Each row is followed by its band, which names the range that a hidden value of the row falls in. A new part has a new value, new ranges and new names.
276	-69	173	-92	160	-254	-85	193	171	-23	81	40	91	244	-215	121	329	-79	-111	-36	-166	362	94	156	-14	-133	-43	26	153	13	-306	-96	-7	-62	-12	-123	-116	201	76	149	17	-180	-75	-196	223	9	363	37	105	18	-96 | HG
175	125	-119	-25	43	57	31	223	140	103	-184	-219	-182	56	25	225	175	-7	144	-129	-39	74	172	-25	-174	-4	-205	298	-122	98	-82	32	73	148	-30	92	102	-212	-18	-54	-73	-238	-57	93	-136	5	31	34	139	-112	-174 | QZ
28	-36	61	-151	209	45	-168	23	7	103	-76	146	-48	158	1	-37	47	152	-131	69	-41	150	14	-5	-25	-138	131	43	26	61	-27	-40	-26	96	27	-74	-54	144	-14	88	34	-55	-11	-113	66	48	102	182	92	-19	2 | LQ
-217	158	-94	95	76	99	85	-126	-147	24	-271	235	-20	-124	89	-62	-81	62	-137	62	33	-191	-139	-111	-125	-71	-23	39	4	48	25	4	357	-39	90	70	108	-174	115	166	46	46	5	77	232	-147	130	322	-314	-146	289 | CG
-112	-172	-173	-104	240	41	34	-20	-31	-297	-55	150	20	95	63	14	-224	197	49	228	80	96	-3	134	46	-30	282	-128	-11	-81	191	-255	200	-79	151	-149	-74	-162	182	7	-32	81	115	18	341	61	-181	42	-241	99	174 | BF
-390	311	94	153	-177	10	138	-157	-172	79	90	-26	-164	-84	47	37	-33	-181	139	-181	-149	-486	111	-106	-133	68	-303	58	-273	394	18	433	83	141	-212	-93	93	44	27	-152	199	363	193	353	-218	-78	166	177	-29	-62	56 | LQ
176	-215	-166	-251	-135	263	140	81	40	230	-189	-400	-270	-53	105	6	152	76	97	-45	144	-12	31	-69	135	-33	-146	333	-65	74	-79	-107	-178	91	83	141	258	-225	193	-30	-137	-6	-79	-24	80	51	-363	-196	198	-98	21 | ZJ
259	9	-62	-118	54	0	37	-44	13	-37	-13	130	-67	-82	81	1	57	124	-117	77	-9	66	-11	126	-62	0	92	-54	106	-85	90	-170	128	103	-18	-116	79	-189	82	28	-95	10	79	-2	218	114	-139	-21	-193	-101	-110 | Lb
-147	267	-153	96	138	-39	156	-37	-89	-160	-153	155	-18	-30	148	106	-139	195	76	129	36	-188	5	-77	-392	3	107	-91	-194	47	289	-5	325	111	11	-133	-4	-287	17	-15	-14	83	97	239	40	-128	-30	339	-210	-53	46 | Lb
-73	66	206	38	150	-49	-189	52	-42	7	84	281	-58	119	-108	66	68	78	-83	-18	-164	101	78	92	-57	64	48	-41	34	86	-40	100	-98	187	2	-115	-18	261	-156	74	171	22	14	-75	-88	135	209	159	95	-1	-69 | Qh
93	345	-49	-49	142	46	-1	-47	-70	125	45	-23	-160	174	98	27	-25	237	70	94	-28	-67	112	-46	-346	-105	45	12	-170	131	100	69	131	110	-175	-176	-38	-155	-7	-154	-24	-17	152	113	-85	-16	-30	270	85	-44	-214 | BF
-159	-103	55	-145	257	57	-170	60	-73	-61	147	190	-150	251	-79	-30	37	110	-104	127	-73	289	97	228	114	-28	95	-34	-12	35	-41	-95	153	14	-5	-165	-31	243	17	15	62	124	106	6	255	172	54	76	35	32	61 | LQ
-145	-153	173	-102	39	76	33	-30	-160	45	130	69	-116	-33	-14	-57	193	-66	-38	-100	-55	-169	128	144	46	97	-177	30	-30	141	61	176	-117	181	-40	-92	92	287	30	-59	151	289	189	175	47	98	33	18	23	-67	26 | CG
35	-116	-56	-56	68	18	79	68	106	32	-142	-43	-65	-100	78	49	54	67	6	-17	-22	-17	133	24	-59	-47	-15	82	25	-31	111	-64	164	120	-55	10	81	-117	163	7	16	-38	45	140	29	124	-66	8	-105	-74	-31 | CG
6	1	-32	-198	31	263	22	-53	-172	194	-50	2	-195	-19	45	-117	103	28	-92	-87	118	-166	-35	23	153	76	-162	256	-30	61	-25	67	15	78	98	59	141	-51	66	-88	-40	147	26	117	156	-50	-159	33	-54	-123	153 | QZ
-45	-1	51	-22	16	212	-37	96	-157	188	-104	19	-204	64	-116	-1	254	-31	-96	-93	27	61	-51	39	117	71	-276	301	33	94	-310	53	-59	1	181	171	222	80	-14	145	44	-19	-127	-112	176	-55	125	76	114	-145	188 | Qh
-395	-206	-18	-37	203	16	138	-139	-132	-112	-278	276	236	-109	74	-170	-314	241	-134	282	160	-256	-142	-210	-12	-83	323	-213	39	-103	359	-143	197	-63	247	-1	-69	-54	266	144	148	192	-43	64	265	-93	-86	341	-298	73	419 | Pj
-263	158	72	147	65	-65	9	-52	-62	4	-204	266	57	-55	21	40	-14	8	-59	-130	-47	-253	-78	-140	-120	-22	-20	107	-62	146	-11	206	102	108	88	-22	-21	35	-7	156	139	95	-61	93	-53	-212	284	337	-177	-49	308 | QZ
20	-261	-213	-47	-26	86	133	25	94	-121	-230	-1	-128	-224	154	56	-33	121	-4	96	37	90	4	85	46	-19	93	24	73	-100	125	-275	190	85	59	29	224	-284	216	151	-74	18	21	29	237	195	-255	-145	-232	-99	85 | ZJ
12	93	93	-86	46	-133	-32	31	10	-18	51	111	-26	105	-57	61	174	-101	-101	-62	-118	59	19	49	-32	-42	-75	30	-59	162	-111	71	66	82	-40	-154	-42	131	-14	46	7	113	8	47	120	-70	226	116	10	-41	12 | Pj
449	-325	-123	-59	-55	-182	331	89	224	-185	-121	-120	151	-276	17	84	113	71	-23	121	70	92	47	140	2	-16	61	-97	297	-341	120	-419	173	-77	46	-6	123	-462	444	119	-117	-125	-46	-29	371	157	-243	-272	-346	-48	-99 | SC
122	298	106	1	-142	13	-16	-132	-43	280	-3	60	-65	-19	-77	-72	-36	53	-152	-11	-60	-118	-127	-174	58	-18	-28	62	103	76	-210	52	-1	-24	-11	33	90	-140	81	38	44	-4	-152	-156	25	-22	24	107	-5	-53	14 | Qh
111	206	-93	-81	260	71	-48	172	-74	20	35	57	-205	291	-79	74	59	324	-72	323	14	415	56	103	-234	-8	111	-64	-35	-101	-20	-293	310	-33	38	-61	77	-139	-34	17	-88	-155	-39	-79	290	116	-94	220	150	-53	-169 | Lb
48	-56	-120	71	215	11	204	134	-75	-169	-142	50	-20	-31	18	103	189	94	8	152	40	94	103	173	-317	-11	-114	-38	43	-119	95	-187	343	-45	52	13	130	-185	153	121	-10	-109	119	109	343	8	84	167	-193	-151	-25 | Lb
-242	55	18	-1	-7	109	-21	-85	-199	-45	-79	309	-148	-85	64	-5	-83	180	-95	65	27	-112	-149	-36	-13	170	136	-45	-82	85	136	14	-71	245	190	-69	160	31	-143	118	57	277	-38	2	58	16	-148	160	-43	-59	204 | QZ
55	-61	83	-64	263	-18	-58	215	28	62	-104	69	-22	146	-67	87	256	107	-51	-49	-2	132	128	61	-142	-25	-59	171	-3	-17	-18	14	15	139	73	-10	-26	134	-28	74	48	-123	-58	38	11	-30	179	204	106	-58	1 | Qh
-222	134	164	75	-74	137	-56	-76	-116	273	-168	159	-90	-156	-3	-44	21	-43	-92	-237	-44	-370	-42	-192	61	104	-181	243	-19	184	-49	334	-127	227	69	140	130	104	-74	46	197	112	-100	79	-252	-61	140	195	-12	-113	191 | SC
15	48	-94	-28	1	4	55	-119	-17	-10	-272	218	17	-150	126	-30	-71	135	-166	97	36	-68	-200	-129	-82	-93	166	-28	54	5	63	-130	134	68	124	-19	84	-205	82	220	-53	33	-79	-83	210	-86	-25	179	-229	-104	182 | ZJ
248	-153	124	-244	142	59	-19	130	-13	104	-29	-51	14	69	-99	16	347	-185	-86	-135	-20	19	112	100	35	30	-262	159	79	74	-95	63	-170	80	88	64	6	192	-2	-49	8	-98	37	-9	131	-13	157	5	109	-107	-133 | HG
-140	61	129	-127	142	64	-248	-1	-57	108	121	172	-146	259	-131	-53	62	-65	-154	-45	-140	182	25	106	224	-61	-51	117	-3	183	-270	87	76	-21	-23	-83	-48	288	-27	16	85	84	17	-61	151	55	239	99	73	6	113 | LQ
74	171	72	66	-195	5	235	-43	-133	140	31	-149	-120	-102	6	48	183	10	89	-87	10	-305	29	-74	-184	78	-254	101	-87	151	-40	173	-146	114	-51	-29	186	-144	89	-28	51	159	17	87	-71	-91	-28	58	79	-105	-58 | SC
-46	16	-240	-58	-252	130	242	-116	-24	52	-270	-89	-162	-267	171	-22	-140	108	-37	115	120	-154	-192	-193	63	1	45	61	-49	21	65	-191	171	32	111	88	291	-454	224	109	-127	163	-130	26	226	-18	-365	-46	-174	-113	210 | Pj
127	165	141	-97	-101	15	-59	33	-5	250	80	-96	-210	93	-55	56	270	-93	-27	-185	-136	-9	68	-14	-20	-6	-233	205	-76	261	-246	199	-177	176	-109	-49	99	141	-76	-28	22	51	-14	-21	-101	2	132	26	255	-100	-131 | CG
225	-72	34	-168	93	218	-135	39	19	266	-86	-81	-176	49	45	-20	159	79	1	-144	-5	-12	115	30	46	-52	-108	297	47	86	-84	98	-237	181	-19	57	69	30	-2	-52	14	-142	40	-67	-142	107	-20	-22	148	-96	-132 | Qh
-240	186	96	-63	-44	12	-218	-103	-102	-8	-46	348	-135	63	53	62	8	-63	-65	-313	-61	-202	-188	-66	165	113	33	258	-231	365	-112	345	-284	346	169	-189	-50	227	-305	72	21	351	-86	30	-174	-246	147	154	13	-3	361 | Qh
346	-231	-158	-239	131	-134	72	132	207	-202	-261	55	101	-46	116	137	118	123	-66	74	79	203	-60	32	-92	-79	237	-2	48	-116	159	-317	-10	159	189	-110	-36	-207	67	157	-217	-108	-97	-79	247	-43	-141	-25	-113	-37	-13 | CG
-27	156	-99	-18	24	109	-45	-18	8	142	-162	2	-209	31	123	34	-46	195	-4	79	-39	42	10	-109	-162	-129	65	93	-103	129	3	-21	101	139	-73	-24	111	-147	5	67	-17	-40	-7	-17	-55	58	-33	165	78	-91	-44 | Pj
273	216	69	42	-33	-180	55	-5	66	22	25	41	25	6	-46	106	204	-96	-39	-129	-128	-35	25	45	-149	-64	-147	70	58	94	-183	81	59	23	-104	-116	-14	-112	71	52	-16	-64	17	-17	55	-96	259	69	-105	-86	-110 | Qh
171	-33	51	61	-209	-42	225	-44	41	67	-154	-95	24	-327	43	68	116	-126	1	-29	-101	-230	49	-98	-174	22	-194	-74	116	69	55	22	-87	123	-62	105	223	-164	138	83	83	-45	33	-14	-30	117	30	-44	-63	-162	-222 | LQ
169	16	39	-53	93	-342	83	-77	125	-260	70	213	199	-1	63	80	-9	73	-20	-10	-65	-76	4	84	-136	-86	246	-163	15	-9	166	-41	66	100	-58	-376	-220	-92	138	23	-34	154	100	89	108	-92	65	74	-287	83	19 | QZ
203	70	76	-160	432	63	54	295	-95	208	96	-105	-36	342	-236	-43	227	301	-129	352	92	336	246	98	-263	-19	-72	-55	101	-283	48	-273	377	-170	4	76	-2	-22	160	-129	29	-287	-39	44	323	129	-22	301	213	-46	-288 | Qh
-235	159	-157	144	101	-36	103	-159	-96	-273	-207	207	65	-48	176	87	-198	14	110	73	-34	-248	-56	-62	-292	-123	76	-102	-165	209	162	79	200	11	16	-150	-64	-196	63	94	43	100	194	109	83	-187	204	296	-301	-30	157 | LQ
-1	-167	112	-74	153	-35	-67	-31	-66	-97	-3	251	74	77	-80	-40	70	38	-146	78	-47	111	-66	116	72	-49	104	-91	151	11	-84	-94	-73	-33	142	-97	-29	180	69	185	83	45	25	-194	298	25	156	89	-82	11	136 | HG
-2	-170	165	-163	149	-75	-81	10	-48	-89	229	56	12	250	-133	-18	166	-107	-30	1	-113	135	109	221	132	-84	-52	-38	23	153	-161	37	-116	-63	-37	-217	-125	318	105	-9	91	145	158	-62	233	45	229	-15	74	76	4 | Pj
-125	95	108	-60	165	-39	-155	38	-86	46	-143	445	-34	68	-34	-13	68	237	-300	55	14	127	-200	-67	-33	48	225	24	9	-14	4	-55	42	219	237	-81	21	164	-187	258	18	110	-230	-97	138	-102	77	334	-5	-59	275 | QZ
117	88	160	-9	-51	-22	76	-1	-73	137	69	17	-23	-29	-142	-12	157	-58	-111	12	-86	-42	24	7	-27	66	-171	-38	132	27	-131	14	0	-18	-4	43	125	23	86	23	96	-3	-26	-66	141	70	88	53	26	-84	-106 | Lb
60	-42	-31	-47	273	-77	-94	196	117	-89	-9	-66	-97	333	14	195	228	91	182	-123	-68	211	209	169	-175	-186	-18	249	-164	164	-137	71	-32	92	-67	-219	-152	103	14	26	-18	-98	106	39	-41	-88	254	121	145	41	7 | Lb
190	53	-241	-202	-14	171	124	-53	-49	-26	-121	24	-146	-135	114	-28	-268	315	-103	449	111	129	-100	-71	-77	103	290	-282	55	-189	323	-463	219	51	120	39	229	-476	83	-45	-167	-25	-40	-84	314	278	-592	-29	-77	-76	-232 | ZJ
207	-187	-78	-108	-8	99	269	50	86	176	-179	-239	-53	-306	120	-40	174	-27	-31	-8	34	-176	224	13	-112	-48	-245	93	122	-128	211	-81	271	82	-166	157	213	-267	342	-90	1	-91	125	285	80	194	-153	-77	-187	-210	-215 | Pj
148	265	190	26	-34	-74	-2	49	-181	77	35	188	-14	114	-227	58	234	7	-201	108	-62	130	-175	-47	-140	112	-105	-85	82	77	-267	-38	-138	-9	197	13	128	79	-153	207	34	-29	-207	-309	238	-109	215	225	191	-98	-52 | Qh
100	257	-116	-95	309	107	-245	107	-10	-34	62	115	-280	344	67	147	-26	288	79	126	-80	322	151	155	-249	-46	166	48	-185	106	47	-55	101	192	-87	-215	-61	-49	-220	-102	-83	-128	141	-8	-66	138	-24	181	177	-14	-269 | QZ
-93	121	150	44	-30	-148	37	-40	-73	9	-34	210	46	-7	-91	13	141	-85	-179	-10	-108	-40	-108	-56	-68	-31	-72	-48	26	138	-149	64	68	17	47	-70	38	125	19	203	88	132	-79	-53	188	-129	295	220	-55	-72	149 | LQ
-28	17	266	67	23	-12	50	69	-114	149	108	60	-89	-66	-132	21	373	-175	-97	-144	-181	-94	198	139	-138	92	-389	36	82	113	-104	217	22	133	-135	34	165	291	-1	24	217	56	134	134	10	122	315	108	50	-180	-154 | HG
-30	119	44	42	-335	-253	340	-239	-100	-156	-166	259	231	-364	11	-15	-70	-93	-211	48	46	-385	-414	-256	-1	124	94	-238	73	41	57	-77	0	10	276	-62	126	-248	141	257	-28	357	-220	-71	356	-293	-66	112	-359	-53	355 | HG
-296	131	106	-8	78	60	16	6	-214	121	-21	170	-99	101	-69	-55	60	143	-104	-17	82	-147	-81	-84	14	87	-41	146	-128	87	-29	131	55	83	154	-37	50	109	-12	51	95	258	-124	113	80	-182	36	298	37	-20	340 | SC
